Below is a small trained network, with its code and all its weights. Each question gives an input and a target symbol and asks what happens when units are switched off, that is, made to give their printed mean instead of their output.

import numpy as np


def w(rows, s, z=0):
    codes = np.array(rows[::2]) - 128.0
    scale = np.full(codes.shape[1], s)
    scale[-1] = z or s
    return codes * scale


def norm(h):
    return h / np.sqrt((h * h).mean(-1, keepdims=True) + 1e-5)


def f(y):
    return np.maximum(y, 0)


def softmax(a):
    e = np.exp(a - a.max(-1, keepdims=True))
    return e / e.sum(-1, keepdims=True)


def log_softmax(a):
    a = a - a.max(-1, keepdims=True)
    return a - np.log(np.exp(a).sum(-1, keepdims=True))


def net(x, mask):
    ids = ['βδεζμπ'.index(c) for c in x.split()]
    T = len(ids)
    res = E[ids] + P[:T]
    u = 0
    for l in range(2):
        r = norm(res)
        for j in range(3):
            rows = slice(3 * j, 3 * j + 3)
            q, k, v = (r @ M[l][rows].T for M in (Q, K, V))
            z = softmax(np.where(np.tri(T) > 0, q @ k.T / 3**0.5, -1e9)) @ v
            o = O[l][rows]
            res = res + np.where(mask[u + j], z, o[:, -1]) @ o[:, :-1]
        u += 3
        y = f(norm(res) @ A[l][:, :-1].T + A[l][:, -1])
        res = res + np.where(mask[u : u + 12], y, B[l][:, -1]) @ B[l][:, :-1]
        u += 12
    return log_softmax(norm(res)[-1] @ U[:, :-1].T + U[:, -1])


Q, K, V, O, A, B = {}, {}, {}, {}, {}, {}
E = w([
[12,50,11,78],'β',
[122,54,124,155],'δ',
[68,129,96,27],'ε',
[109,165,35,132],'ζ',
[52,204,110,167],'μ',
[250,157,159,117],'π',
],0.013)
P = w([
[129,255,51,93],'0',
[110,232,69,148],'1',
[88,201,93,139],'2',
[75,159,103,148],'3',
[66,130,112,154],'4',
[62,109,126,156],'5',
[66,87,137,161],'6',
[68,72,145,168],'7',
[65,58,153,171],'8',
[65,50,157,173],'9',
],0.0051)
Q[0] = w([
[203,244,101,195],'0.h1',
[171,102,68,189],'0.h1',
[186,129,145,51],'0.h1',
[92,109,174,100],'0.h2',
[45,149,149,135],'0.h2',
[146,175,151,171],'0.h2',
[98,173,77,130],'0.h3',
[127,70,148,189],'0.h3',
[123,60,116,67],'0.h3',
],0.011)
K[0] = w([
[5,120,57,128],'0.h1',
[133,117,131,56],'0.h1',
[156,158,99,139],'0.h1',
[165,190,77,142],'0.h2',
[179,107,132,108],'0.h2',
[139,91,79,103],'0.h2',
[61,137,83,132],'0.h3',
[120,108,163,213],'0.h3',
[173,85,145,35],'0.h3',
],0.011)
V[0] = w([
[166,199,167,160],'0.h1',
[73,33,89,86],'0.h1',
[108,91,174,59],'0.h1',
[13,79,107,86],'0.h2',
[184,70,140,136],'0.h2',
[142,146,229,163],'0.h2',
[254,176,132,156],'0.h3',
[85,156,142,45],'0.h3',
[95,231,156,86],'0.h3',
],0.007)
O[0] = w([
[176,156,89,60,112],'0.h1',
[97,102,183,42,135],'0.h1',
[163,156,147,75,68],'0.h1',
[113,170,34,224,176],'0.h2',
[232,19,143,56,56],'0.h2',
[81,50,200,103,2],'0.h2',
[34,76,41,183,51],'0.h3',
[216,78,16,199,172],'0.h3',
[184,4,106,159,173],'0.h3',
],0.0042,0.0038)
A[0] = w([
[168,151,123,38,164],'0.n1',
[194,138,165,80,16],'0.n2',
[193,170,179,161,95],'0.n3',
[113,1,110,111,3],'0.n4',
[169,104,76,154,114],'0.n5',
[167,222,103,67,42],'0.n6',
[213,170,198,163,78],'0.n7',
[82,160,186,120,180],'0.n8',
[66,101,60,181,239],'0.n9',
[92,103,184,166,114],'0.n10',
[123,111,148,57,52],'0.n11',
[93,126,139,212,29],'0.n12',
],0.0092,0.0016)
B[0] = w([
[171,166,95,164,158],'0.n1',
[127,153,81,178,141],'0.n2',
[185,78,62,89,167],'0.n3',
[192,162,254,205,163],'0.n4',
[84,168,160,120,173],'0.n5',
[184,97,99,189,177],'0.n6',
[118,20,106,156,174],'0.n7',
[183,161,108,53,151],'0.n8',
[137,168,157,42,254],'0.n9',
[181,168,171,77,145],'0.n10',
[115,73,41,64,140],'0.n11',
[173,122,64,71,169],'0.n12',
],0.0062,0.0077)
Q[1] = w([
[200,147,196,97],'1.h1',
[168,127,152,86],'1.h1',
[52,139,149,133],'1.h1',
[88,112,135,205],'1.h2',
[166,48,241,207],'1.h2',
[186,134,151,72],'1.h2',
[135,168,88,154],'1.h3',
[141,107,238,189],'1.h3',
[129,103,80,4],'1.h3',
],0.014)
K[1] = w([
[253,167,98,177],'1.h1',
[231,110,124,213],'1.h1',
[95,116,137,39],'1.h1',
[162,179,43,127],'1.h2',
[143,222,110,84],'1.h2',
[96,130,210,108],'1.h2',
[115,122,201,115],'1.h3',
[85,153,52,92],'1.h3',
[207,73,155,181],'1.h3',
],0.013)
V[1] = w([
[174,211,106,165],'1.h1',
[208,66,159,229],'1.h1',
[105,200,170,150],'1.h1',
[169,120,150,163],'1.h2',
[59,74,50,85],'1.h2',
[157,185,86,253],'1.h2',
[144,158,140,36],'1.h3',
[82,146,86,55],'1.h3',
[157,72,145,25],'1.h3',
],0.0075)
O[1] = w([
[154,25,215,246,253],'1.h1',
[72,50,141,105,25],'1.h1',
[215,98,114,254,54],'1.h1',
[161,159,134,113,86],'1.h2',
[53,97,95,36,219],'1.h2',
[163,51,206,72,211],'1.h2',
[164,171,216,105,140],'1.h3',
[202,122,128,26,151],'1.h3',
[128,64,199,202,89],'1.h3',
],0.0057,0.0033)
A[1] = w([
[60,39,132,124,132],'1.n1',
[116,43,245,92,153],'1.n2',
[111,71,72,135,123],'1.n3',
[193,138,135,131,29],'1.n4',
[134,248,40,165,133],'1.n5',
[156,180,78,134,131],'1.n6',
[130,93,96,2,103],'1.n7',
[181,139,81,174,70],'1.n8',
[200,172,93,120,68],'1.n9',
[169,113,175,176,254],'1.n10',
[220,168,201,87,23],'1.n11',
[41,64,66,207,209],'1.n12',
],0.0079,0.0039)
B[1] = w([
[99,108,167,124,180],'1.n1',
[19,81,145,136,179],'1.n2',
[48,175,133,140,181],'1.n3',
[147,146,56,40,140],'1.n4',
[75,71,179,122,254],'1.n5',
[63,111,170,153,199],'1.n6',
[152,125,140,212,227],'1.n7',
[177,105,125,207,161],'1.n8',
[164,115,105,109,181],'1.n9',
[115,254,171,62,185],'1.n10',
[100,170,250,130,159],'1.n11',
[35,179,187,65,193],'1.n12',
],0.0077,0.0061)
U = w([
[97,218,22,36,132],'β',
[109,3,182,85,63],'δ',
[109,103,41,201,126],'ε',
[103,197,136,233,88],'ζ',
[157,227,208,64,103],'μ',
[182,91,104,85,254],'π',
],0.013,0.0087)

Each question gives the input, a string of symbols that net reads in full, and the target symbol t.
The units are the heads (3 rows each of Q, K, V and O) and the neurons (one row each of A and B). Each row of codes is followed by its name. A weight is (code - 128) times the scale printed after its matrix; where a second scale follows, it is the last column's (O, A, B and U).
mask holds one flag per unit, layer by layer, with each layer's heads first. A switched-off unit (its flag False) gives its mean, the last column of its rows in O or B, instead of its output. The means were averaged over made-up inputs and are rounded, as every weight is.
A unit's drop is (log p(t) with every unit on - log p(t) with that unit switched off) / (log p(t) with every unit on - log p(t) with every unit switched off).
The circuit of an input: a set's keep is (log p(t) with only the set's units on - log p(t) with every unit switched off) / (log p(t) with every unit on - log p(t) with every unit switched off). Starting from the 12 units with the biggest drops (on a tie, the unit counted first), units are removed one at a time, each time the one whose removal leaves the highest keep (on an exact tie, the one counted first), for as long as the keep stays at least 0.8.
units of the circuit, in order: the units of the circuit, biggest drop first
unit that matters most: the unit with the biggest drop
k most important neurons: the k neurons with the biggest drops, biggest first
top k neurons in layer l: the k neurons of layer l with the biggest drops, biggest first
heads that matter: for each layer, one digit per head in row order, 1 if its drop is at least 0.15 and else 0, layers parted by /
input δ π β μ, target μ: heads that matter	100 / 010
input μ δ β μ ζ ζ ζ ε, target β: unit that matters most	0.h2
input δ π ε π, target δ: units of the circuit, in order	1.h1, 0.n7
input π ζ π ζ π π π β, target β: heads that matter	101 / 100
input ε β π π β β μ, target β: heads that matter	010 / 010
input β β β π ζ, target ζ: units of the circuit, in order	1.h3, 1.n8
input δ ζ ζ β π π ζ β δ ζ, target μ: units of the circuit, in order	0.n9, 0.h3
input ε ζ π π ζ ε, target δ: 2 most important neurons	0.n1, 0.n7
input μ ζ ζ μ ε ε, target π: heads that matter	011 / 101
input δ β ζ π π μ, target δ: heads that matter	010 / 100
input ζ μ π ε ζ ε, target ζ: heads that matter	101 / 111
input ζ β π, target π: heads that matter	010 / 000
input μ ε μ ζ, target ε: top 2 neurons in layer 0	0.n4, 0.n9
input π β β ζ ζ, target ζ: heads that matter	111 / 111
input ζ ζ ζ, target ε: unit that matters most	1.h1
input ζ ε ε, target π: heads that matter	001 / 101
input ζ μ β β δ ε ε, target μ: heads that matter	111 / 101
input β δ ζ β ε ε δ, target μ: heads that matter	000 / 000
input ζ β μ μ, target β: heads that matter	000 / 001
input ζ π ε, target ε: unit that matters most	1.h3
input β δ π, target π: 2 most important neurons	0.n3, 0.n7
input ζ δ ε, target μ: 2 most important neurons	1.n11, 0.n7
input ε π δ δ δ π ε ε ζ, target δ: 3 most important neurons	0.n11, 1.n5, 0.n7
input μ π ε, target ε: 2 most important neurons	0.n4, 0.n1
